<48> [-37 -27   5  13  11   8  28  17 -33 -10 -32  32 -18 -17 -29 -52 -32  11
 -67 -17  10  -3   6  15  14  -2 -23  -4  -8]
<51> [-22 -16 -29  23   7 -12  24  -1  12  58 -49  32  -2 -35 -66  10 -30 -16
 -16  16 -10 -19 -46   8   3 -51  25  -3  -2]
<48> [  1 -26  23 -12  17 -19  15  10 -12 -17  34  11  22  -1  28  -9  23  23
  -7 -26   2   2   4  17   0  10 -23 -62  -4]
<53> [  7  -5  26   8   1  12   5   1  -1  13   4  14  22  23  11  -8  16   3
   5  25  13 -17  17  -6 -19  27 -23  -1 -21]
<46> [-15 -37 -31  44  32 -19   6 -14  13   0 -25  51 -13 -18  -9 -41  32  22
  15 -15  22 -33 -17  40  28 -57   4 -26 -26]
<46> [-13 -33   2  38  15  21   2  -5  20 -20 -18 -19  30  27  59 -28   1  -1
  26  21  50  27   6   0  -8   6   7 -16  -1]
<51> [ -15  -43   24  -20   60  -45   31   14    7   14   54   -6   55   -3
   30    9   42   -8   30  -21   13  -11  -24   32    9  -36   -2 -101
   22]
<48> [  4 -41  -5   9 -27  15  11  53 -18   2 -17  40 -29 -36 -33  -5 -22  31
 -66 -69 -12  -4 -17  10  -5   9 -42  -6   7]
<46> [  6 -45 -27  14  -3 -20  -6   8  37  -9 -10  -8  35 -26  44  33  -6  13
  25 -40  31  39 -55   6 -31 -28  23 -86   9]
<53> [ 20 -49 -14  42 -13  -1  12  18  23  29 -14  41   7 -13  -4  12   3  36
  -2 -25   5  -3 -28   9 -21  -2 -12 -37 -23]
<46> [-36  12  27 -39  25 -12   8 -11 -22 -23   1 -24  35   1  19 -15 -11 -31
 -12  20  22  10   6  -3 -10   0   3 -35  12]
<51> [  8  16  -2 -22 -14  -6  -9 -12  -2  -7   1  -7  11 -16   2  19   7  -8
   6  10 -21   1  -9  -3   0  -1   8  -9  13]
<53> [-18  42  29 -46   9 -10   7 -10 -26  -5  22 -35   9  15  -5   6 -26 -27
 -18  24  -7  15  22 -19  -7  22   7   6   6]
<53> [ 19  15 -29 -15 -34  -2 -23 -18  -9 -56   2 -11 -28 -36  17   5  11  24
  -3 -26 -47  25  -4  10  37  -3  14   1  27]
<51> [-30 -34  16  19  35  -1  58  -3 -38 -27  28 -11 -16  11  11 -64  -9  30
 -38   6 -37  31  37  32  82  10   0 -11  22]
<53> [-14 -18  22 -20  34   4  15  32 -14   9  29  -5   6  -1  -7 -15  35 -25
   1 -12  -9 -37   4  22  35 -20 -25   6  43]
<46> [-11 -14 -16   5   1  -1  18   2   3   8 -10 -17   1 -20 -10   7 -19  -8
  -6   5 -25  21 -21   7  28 -20  25  -5  34]
<48> [-24 -41  11   1  13   1  29  22 -26 -29   3   4   1 -16  13 -35 -12  18
 -44 -32  -3  21   2  21  25   4 -18 -38  20]
<51> [ 31 -60  25  22  -4  48   0  84   9  32  24  28  -2  12   0   0  54   5
   3 -50   6 -57   3  14   0  16 -75  35  31]
<51> [-19 -17  -5  14  23 -22  24 -38 -10 -43  10 -12  10   1  43 -37  -1  29
   2  13  -6  43  12  22  40  -5  26 -54  -5]
<53> [  9 -23 -23  49 -15   5  14  20  26  58 -30  29 -19   3 -43  21 -45  19
 -15 -14  16   6 -24 -14 -35  -2   6  12 -36]
<53> [ 10   3  -8 -11  25 -17 -20   1  -8 -30  37  20 -32  -7   3 -24  67  12
  24 -42  -9 -47  14  35  44 -33 -20   7   6]
<46> [-42  18  13  12  50 -29  35 -17  -6  63 -14  23   0  30 -62 -19 -42 -23
 -17  42  38 -24   9  -9 -23 -20  15   5 -59]
<51> [  3  34  26 -69  -1 -30  -4 -10 -19  10  24   1  36 -27 -18  37  25 -28
  -1  15 -34 -30 -14  -2 -13  -4  -6 -38  15]
<51> [  6  33   0  -9 -15   6 -12  -1   0  25 -13   5 -13   5 -36  17 -17 -16
  -6  15   0 -17   3 -21 -24   8  -1  42 -16]
<46> [-28   4   5 -27   7   7  19  11 -44 -31   3 -11 -29 -25 -24 -35 -12  -8
 -51 -13 -41   3  15  18  59  -7  -8  23  46]
<48> [ 22   9  -3  13  -9  -8 -19 -21  23   5   0  11  16  16  22  17  17  13
  35  13  22  -3  -1 -10 -35   9   5 -17 -38]
<53> [ 23 -56 -10  33 -23  18  18  39  -1   8  -1  37 -18 -26 -10  -3  13  44
 -28 -46 -34  -5 -14  22  22   7 -32  -9  14]
<48> [ 35 -34  36  10 -29  31  17  21 -10  10  19  26  30   3  20   2  43  29
  -8  16 -43 -18  14   6   5  53 -50 -10  10]
<46> [ 46  44  12 -27 -31 -13 -27  -1  15  44  25  17   6  10 -27  65  15  -1
  22   4 -12 -31  -3 -30 -58  25 -12  11 -37]
<46> [  1  10  -8 -27  -6  -8   7   6 -19  10   5  12 -18 -40 -46  10  14  -9
 -19  -7 -59 -28 -14  17  40 -25  -2  13  35]
<51> [ 23  43   0 -37 -24  -9 -39 -16  13  -5   6 -17  18  -4  12  46  12 -20
  31   9   2  -4 -11 -23 -40   7  10  -2  -2]
<48> [ -2 -30  -3  11   9  -5  10  50   5  35   3  28 -21  -6 -39   9 -18   9
 -28 -61  23 -17 -19   4 -24 -13 -25  -6 -12]
<48> [-29  19 -36  12  -9  20 -30 -23   5 -61 -52 -42 -25  -1  30 -30 -47 -17
  -3   2  43  52   3 -13   4 -12  39  35  11]
<53> [ 28 -30   7 -15   2 -22   7  25  -4   7  46  32   4 -26  -3  19  54  29
   3 -50 -38 -32 -16  29  18 -11 -31 -48  13]
<46> [ -8  27  13 -25   7   0  -9 -37  -8 -23  -1 -18  31   1  26  -9  30 -25
  27  55 -12 -10  12   2  17  -1  12  -2  16]
<51> [-26 -16  -2 -11  30 -29  23 -11  -8 -17  10 -14  16 -15  14 -11  -7   0
  -5  -6  -2  24 -13  19  23 -26  21 -57  16]
<46> [-25  -8  -8  18  19 -15  21 -14  15  13 -14 -24  17  14   9   3 -50  -6
   1  18  31  45 -12 -12 -18  -8  38 -30 -14]
<53> [ 13  -1  10  -6  14 -10  -7   2   2   5  25  19   5   6   4   0  46   5
  23  -8   1 -37   6  13   3  -7 -19  -9 -10]
<53> [ 20 -30 -48  46  -9 -21 -13  -3  18 -18 -11  50 -45 -24  -3 -11  11  62
   1 -67   9   1 -19  25   6 -29   1 -28 -41]
<51> [-25 -23   2   8  23  -1 -11  24  -3 -43  -3  -3 -12  15  33 -37 -19  10
 -18 -60  77  20  10   3 -27   0 -19 -23 -19]
<48> [ 21  -8  26  15 -17  21  -3 -41   1 -41   5  -8  52  25  83 -20  44  23
  35  65  -9  20  31  -1   4  51  -6 -28  -9]
<48> [ 23 -56   8  40  -6  17  15  32  24  20  11   8  22  17  31  10   9  28
  11 -18  13  14  -8   2 -17  23 -20 -28  -2]
<48> [ -7 -22  -9  46 -12  25  13   9   4  29 -49  35 -13   2 -31 -21 -29  11
 -28  14  15  -8  -2  -5 -14   7 -10  29 -28]
[ -3 -37  -2 -40  -1  -9 -27  49   8 -23  -5   8  34 -52  23  26  28 -20
  -1 -78  35 -20 -55  16 -37 -36 -30 -71  42] -> <51>
[-14  10  29 -32   1  20   2   7 -24 -26   7 -30  19   5  21 -14   2 -26
 -13  20  -7   6  19  -5  11  22 -13  12  36] -> <46>
[  4  -4  -6   6 -14   8   3   1  -2   1 -11   5  -4 -10  -7   1  -5   6
 -10   4 -17   4  -4   0   7   4   0   8   6] -> <48>
[ 28   0   7 -21 -11  -4 -25  29  10  -4  34  -3   0   2  15  32  24   5
  15 -50  11 -10  -6  -5 -29   9 -24 -12   4] -> <48>
[ 10 -18  -5  22 -18  23   5  37  -8  -8   7   0 -46   9  -9 -11 -30  30
 -37 -49  -2  23  16  -5   6  27 -21  36   1] -> <46>
[  9  -5  14  -5 -25  41 -13  33 -13 -15  -8   0 -11   1   4 -10   5  -5
 -22 -14  -1 -11  15  -7  -3  30 -38  44  22] -> <48>
[  4  -8   8 -15  10  -7   3 -10   3 -35  36 -44  27   6  58   6  21   1
  29   3 -14  35   4   8  25   5  16 -37  36] -> <48>
[  9  13  28 -48  -9  -5 -24  11  -8 -23  19  -7  34  -5  30  21  22 -13
   3 -17  17  -9  -2 -10 -41  20 -26 -36   6] -> <46>
[-14  53  14 -65   5 -23   0 -36 -30  -5  10 -13  18 -28 -25  11  21 -40
   0  49 -55 -26   0   5  31 -18  17  -1  31] -> <46>
[ 15  42 -12  -3 -12 -13  -3 -27  -6  15   9   9 -35   4 -39  11  -8  11
  -2  16 -36  -7  15  -8  13   4  16  37 -25] -> <46>
[ 12 -23  14  41  -2  30  12  43  18  58  -3  16 -10  41 -24   6 -22   4
  -8  -6  32 -14  11 -20 -37  28 -28  45 -28] -> <46>
[  4  46  -6 -20 -32  -4 -14 -33 -18 -38  -4 -22 -21   0   6   4 -39  14
 -23  10 -19  45  20 -23  -6  33  21  12 -16] -> <53>
[-18 -17 -19  31  24 -18  11  -4  20  20 -16   6  -4   9  -7  -5 -29   5
   6  -9  41  14 -16   1 -17 -26  23 -21 -30] -> <48>
[  8  35  13 -44  -1 -20 -13 -19  -3 -11  29 -27  21   2  16  29  12 -16
  20  13 -12   6   2 -11 -11   7  12 -20   8] -> <51>
[ -3  -2 -19  18  10  29 -32 -16  22 -27 -27 -12   7   2  35 -26  54 -31
  58  31  19 -30   0  16  33 -35   9  42  33] -> <53>
[ 23 -20  -8  15 -11  16  20  -5   8  -2  28 -35   5  -3  26  12  24  11
  28  25 -72  27   0  15  69   4  22  11  60] -> <51>

[51] [ 74  33  19 -22   8 -26   8  69   4   1 -11  10 -41  20 -21   2 -39  40
  10  26   9  42  15  -5   3  63  49  63 -41]
[54] [ 22  18 -14 -28  -6   8   3  39  16 -10  29 -10   0   1  14 -37  20  -6
  -8  15  -8  18 -26  32  -7  40   0   5 -25]
[51] [-22  42  30 -26  23  17 -39 -10 -10 -46   5  10  24 -26   5 -10  -4  25
  -1  18  -4  22   3 -11  27  -6  16  -9  -4]
[50] [  8  -1   4   1 -23 -14   7  24  -1  -8 -14 -16  19  13  10 -34  14  34
  27  -6  20   0  -8  14  18  25   3  13   9]
[54] [ -9  -3  27   3   5  -5  -4 -21  12  -1 -10   8  -7 -15  -7  44 -29 -10
   5   0  -2  -7   1 -24  -6  -9  13   5   9]
[53] [ 15 -28 -33  26 -12 -15  36   2 -14  45 -12 -11 -37  -5 -32   3   1 -16
 -18 -11  27 -24  -4  -7 -38   1 -14   7   1]
[50] [-22 -16  -1  18   0  12  21 -30 -12   2  -7 -18  14 -23  -8  10 -14   3
   3 -13   9 -25 -22 -12 -10 -12 -16  -1  26]
[50] [ -7  -4  57 -16 -31 -26 -27   0  63   5 -20  22  -3   1  24  54 -10 -39
  35   0 -13  -8   9 -14  18  15  28   1   4]
[50] [ 16  -7  26  -1   3   1  33   6  17 -32   9 -28  23   4  16  21 -45  35
  31   0  -9   7 -45   9  -8  31  14  37  20]
[54] [-24 -31 -22  -6  18 -12 -84 -18  63 -31  45 -33  18 -14 -35   2  51 -14
 -24 -74  40 -15 -11 -20 -69  18 -46   2  30]
[54] [  3   4  22  -1   4   6  41 -15  -2  -8   8   4 -10 -13  19  40 -43 -11
   0  35 -28   6 -30   7 -10 -14  25  -4  -1]
[50] [  7 -23   6  19   8  -9  54 -24   0 -11  19 -17 -16  -8   6  49 -45  -1
  -8  18  -9  -2 -46   7 -51 -20  15   1  18]
[48] [ -9  -1 -11   4 -19   4  23  -1 -16  15  -7  -2  -1  -8   9 -21  15 -11
  -3  12   3 -12 -11  14   6  -7  -6 -19  -1]
[54] [ -6 -38  -5  13   8 -37 -42 -13  40 -43  33 -33  16  15 -12  12  24  26
  -1 -46  36   0 -17  -2 -59  -1 -13   4  40]
[54] [-22   0 -19  15  13  15   7 -28 -42   0   4  15   6  11  13 -10  12  -1
 -18  16 -19   4  19  11  15 -59  -8 -40   1]
[48] [-27  49 -16 -18 -35  14  11  11 -63  30 -22  44 -15 -16  36 -76  61 -34
 -24  73 -12   7  27  37  64 -44  13 -81 -45]
[51] [ -5  23  17 -28  11  -1 -42   0  30  -4   8  10 -22 -43 -26  19   1 -31
 -22   1  14   1  -2 -28 -23  21   8   2 -17]
[48] [ 15  25  21 -34  46  11 -54   5  40 -35  35  11  -6  -8 -15  38 -24  -6
 -17  -5 -20  31   7 -21 -20  22  12  25 -19]
[53] [-50   6  20  10  -7  36  25 -49 -31   9 -25  16  25 -27  26  14 -17 -22
  11  20 -30 -24  -3  -7  46 -47  -5 -37  14]
[48] [ -1 -15   6  -4 -43 -13  20   9  35  38 -13  -1 -20 -17   7  13  11 -54
   8   2   5 -29 -21   4 -12  24  -1  -6  -4]
[53] [ 32  -1  10  18  19 -12  51  -6 -25  16  -9  11 -48  -4 -20  55 -66   6
 -13  32  -7  10  -3 -17 -28 -16  34  20 -10]
[50] [  1  14  -9   1  18  21  12   0 -30 -16   2 -16  17 -12 -11 -25 -12  36
  -3   0   7   5 -13  -1   6   7  -8  14   3]
[48] [ -4   9  12 -26  23  17 -44  -4  42 -26  32   4  13  -2   6  21   0 -21
  -6 -14 -25  13  -1  -5  -7  14  -6   6  -6]
[53] [ 15  -6  -7  -2  22 -40 -72  13  22 -34  22   1  -6  32 -23  -5  32  33
 -13 -30  32  28  36  -9 -30  -2   5   7   4]
[51] [ 40  42  20  -8  46  17  41   6 -43   6 -11  20 -50 -33 -38  44 -88  18
 -24  49 -12  26   1 -34  -9   6  43  39 -36]
[54] [ 21 -17  10  32  -3 -20  72  -7 -34   1 -16 -11 -16  10   4  28 -53  37
  13  26   4   2 -24   6 -15 -18  29  14  16]
[50] [-14  48  38 -23  17  12 -14 -13 -19 -13 -15  25 -15 -51 -13  17 -30  -1
 -12  38   1  11   5 -30  17  -8  31  -7 -19]
[50] [ 20  12  17   1  13 -21   2   9 -14 -24   1  10 -11  18   5  11 -20  35
   2  25  -1  30  11   3   0 -13  35   5  -6]
[51] [-31   6  37  -5 -15  -3 -22 -21  12  -9 -19  17  18  -8  22  17   2 -11
  22   6  -9  -7  11  -9  33 -18  12 -21  12]
[53] [ 28  -2   4   3  11   6  26  12   3  14  -9 -10 -15  -8 -25  24 -45   9
   6  -7   2  -4 -11 -19 -12  34   4  46  -4]
[53] [-14  42  48 -23 -20  -6 -24  13 -10 -18 -32  33  19   4  36 -18   7  18
  32  37 -12  20  29   5  75  -6  38 -19 -13]
[48] [ -4 -25  -5  18  -9  -1  15  -2   3  -5 -11 -38  28  -4 -13 -13  -5  35
  25 -38  30 -23 -26  -7  -9  27 -22  30  34]
[48] [  0 -21   9  16 -10   4  36 -10   0   5  -7  -1  16  27  30  21 -22   1
  26   2 -29  -5  -6  14  18 -13   2   2  15]
[51] [  1 -22   6  12  -5 -25 -26  -2  22   0 -10  -2   2  19 -11  16   7   9
  14 -31  18  -6  20 -15  -7   2  -3  12  17]
[54] [-20 -10   7  11  -2  21   3 -25   2  41 -34   4  -3 -32 -30  29 -22 -30
   7 -28   6 -40  11 -44  11   7 -22  16   9]
[53] [-38   4   3  -2 -40  17  19 -13 -12  20 -21   5  21 -18  33 -30  29 -31
  14  16 -10 -27 -11  18  40 -15 -12 -41   4]
[50] [ 16 -20   4   4  -7 -16  16   7  24  -4  13  -7  -3  23  16  22 -10  -3
  11  -1 -11   5 -15  15 -18   6   8   9   7]
[54] [ 26 -15  11   4 -10  -9  47  13  21   5  -1 -30 -13 -17 -12  27 -42   6
  14  -3  13 -13 -50  -4 -37  45   9  42  10]
[48] [ 22   4 -18  20  45  -8  11  -9 -49 -16  11   2 -25  10 -31  10 -29  46
 -31  13  11  27  16 -11 -30 -35  15   8  -4]
[51] [ -5 -17 -15  -7 -42  -9  11   8  35  48   2   7 -29 -12  10   2  35 -78
 -12   4  -2 -28 -13  15 -20  10 -12 -27 -14]
[50] [ 16  -4  13   1   5  -8  -1  12  11 -21   3  -7  16  26  11   7 -15  31
  23  -7  -7  14  -1   6   8  14  10  23   9]
[53] [ 23   5  17 -21 -26 -21 -13  43  42  -3  -7 -15   2   0  -2 -15   9   9
  26 -13  23   1 -15   3   0  65   9  34  -5]
[51] [-14 -22  -6  28  11  -5   0 -30 -17   3  -9   1   4  11  -9  19  -8  11
   0 -17   4 -10  18 -14  -4 -37  -9  -7  22]
[51] [ 17   2  -3  18 -13  24  89  14 -55  -5 -14 -10  36  44  55 -33 -32  51
  40  37 -43  14 -20  50  59 -10  11   6   5]
[51] [ 39   1 -22   2  43  19  22  17 -10 -18  24 -36  -1  -5 -40  -1 -43  46
 -12 -21  11  13 -29 -10 -40  43 -12  61   0]
[48] [ -5 -24  -8   8 -28  -8  23  -2  18  25  -3 -12  -8  -9   3   4  11 -32
   3  -8   8 -27 -23   7 -20   9 -12  -7   9]
[54] [  7  14  -7   1  25  -8  13  -9 -31 -33  33  10 -17  10  15   3  -6  17
 -32  46 -15  37  -7  24 -24 -48  27 -32 -11]
[53] [ 21 -11   7   6   7 -13  18   3  14   2   3 -11 -20  -6 -18  34 -33   3
  -1  -4   9  -1 -17 -13 -34  17  11  28   4]
[53] [ 22   1 -28   3  -7  12  51  17 -23  30   3  -1 -24   1   2 -15  -6 -17
 -16  24 -12  -1 -15  21  -8   5  -2  -1 -22]
[48] [ -2 -11  -3  16  11 -27 -52  -2  -6 -12 -16   4  10  28 -24 -10  22  43
   8 -37  33   6  50 -22   9 -13  -5   9  17]
[-26 -13   3  12 -29 -10 -31   0  -2   2 -32  -1  42  27  15 -39  44  23
  37 -33  17 -16  33   2  52  -5 -19 -11  24] -> [48]
[  5   8 -12   9  28 -14 -30  -9 -30   1   2  34 -27  25 -13   7   9   6
 -29  13  -4  26  57  -9   1 -52  14 -23 -17] -> [50]
[-28 -29 -42  37  15   8 -13 -40 -36  30 -13   1  -2   1 -35  -6  23  -6
 -25 -38  21 -28  37 -25 -10 -49 -42 -20  19] -> [53]
[  6 -23   3   8 -13 -20   8   6  21 -23  13 -23  20  23  19  -1   6  23
  20 -13   6   2 -24  21 -15   9   1   7  24] -> [54]
[ 12  35 -15 -16  26  25  10  11 -38 -20  30  26  -1  26  35 -26   3   6
 -24  52 -50  45  14  39  26 -34  16 -29 -36] -> [53]
[ 13   0  27  -8  18  11   3  -4  26 -15  13  10   7  20  21  48 -42  -6
  16   5 -44  16  -1   0   8   3  16  19  -2] -> [48]
[ 39  37  68 -19 -35 -48  -9  57   9  11 -70  24 -24   1 -10   5 -31  42
  53  25  34  16  33 -28  54  59  65  49 -21] -> [53]
[-28   4  20  -9   0   5 -41  -8  15 -47   5 -14  57   7  22 -23  21  36
  28 -23   3   5  -3   5  29   4  -9  -3  26] -> [51]
[ -6   1  20   6  34  14  11 -34  -6 -20   9   2  -1 -16  -7  52 -53   7
  -7   8 -19   5 -12 -21 -16 -23  12   8  11] -> [50]
[-11  10  27 -16   3  32   4  -6  22 -14  -1 -12  34 -20  12  13 -30  -1
  27 -10 -22  -9 -27  -8  23  32  -7  25   9] -> [53]
[ 11 -29   7  14 -17 -25 -25  20  25 -12 -14  -9  39  65  20 -12  18  42
  51 -43   4   4  29  10  33  16  -7  25  26] -> [50]
[ -9  20  18 -16 -12  22 -19   7  10  42 -41  23  -4 -25 -17   5  -6 -35
  15 -11  -4 -23  31 -35  48  30  -8  17 -19] -> [54]
[ 12  26 -17  -6  16  18  49   1 -42   4  17   2 -32 -31  -5  -8 -21  -8
 -40  52 -10  13 -29  14 -24 -14  14 -15 -27] -> [48]
[ 10 -13 -38   3 -31 -19  -3  30   4  28  -2 -10 -12  11  -8 -51  56 -12
  -9 -15  31 -12   4  19 -12  20 -21  -9  -8] -> [53]
[ 17 -28   7   9 -32 -20  26  10  35  44 -18   2 -27   6  -1  36 -12 -41
  16  -9   0 -25  -5  -6 -14  23   3  16   0] -> [51]
[ -6  -6  16  -2  -6 -26 -29  -2  23 -17   0  -1   2   2  -1   9  12   7
   7 -10  18   2   4  -7 -11   1   9  -3  12] -> [53]
[-40 -31 -12  15   2  26   6 -46  12  -2  19 -15  30  -7  16  17   7 -31
  -2 -25 -21 -28 -23   4 -13 -29 -37 -24  31] -> [54]
[-16 -40  -2  36  12 -25   6 -41  -3 -28  15 -19  10  15  -1  33 -10  27
  -1 -19  14  -5 -13  -3 -43 -46  -2 -12  44] -> [54]
[  6 -27  -6  29   5  -4  42 -24 -17  11   8  21 -11  48  36  43 -24 -14
   0  23 -49  10  15  22   2 -62  13 -25   5] -> [48]
[  5   5  19   9  -2 -14  11  -2 -18  -2 -19  14  -6  13   9  13 -19  19
  12  19  -4  10  16  -2  19 -19  25  -2   1] -> [54]
[-14   3  -8  -9  12  12 -43  -9  19  17  -3   2  -9 -32 -40   6  13 -29
 -19 -33  19 -19  15 -36 -14  17 -25   9  -4] -> [54]
[-15 -19 -41  26  30  19  11 -39 -29  25   7 -15 -23 -38 -56  13  -9 -16
 -46 -25  25 -28  -6 -33 -53 -25 -37  -2  11] -> [54]
[ -7   4 -15   5 -40  13  75   7 -34  32 -18 -17  -7 -36  13 -39   5 -16
  -1  34  10 -27 -49  26   4  10  -4 -18  -5] -> [48]
[ 10 -11  -9  19   2 -42 -29  11 -18 -22  -6  -1   4  42  -6 -26  29  57
   6 -13  34  20  36   5   0 -22  10  -4  14] -> [54]
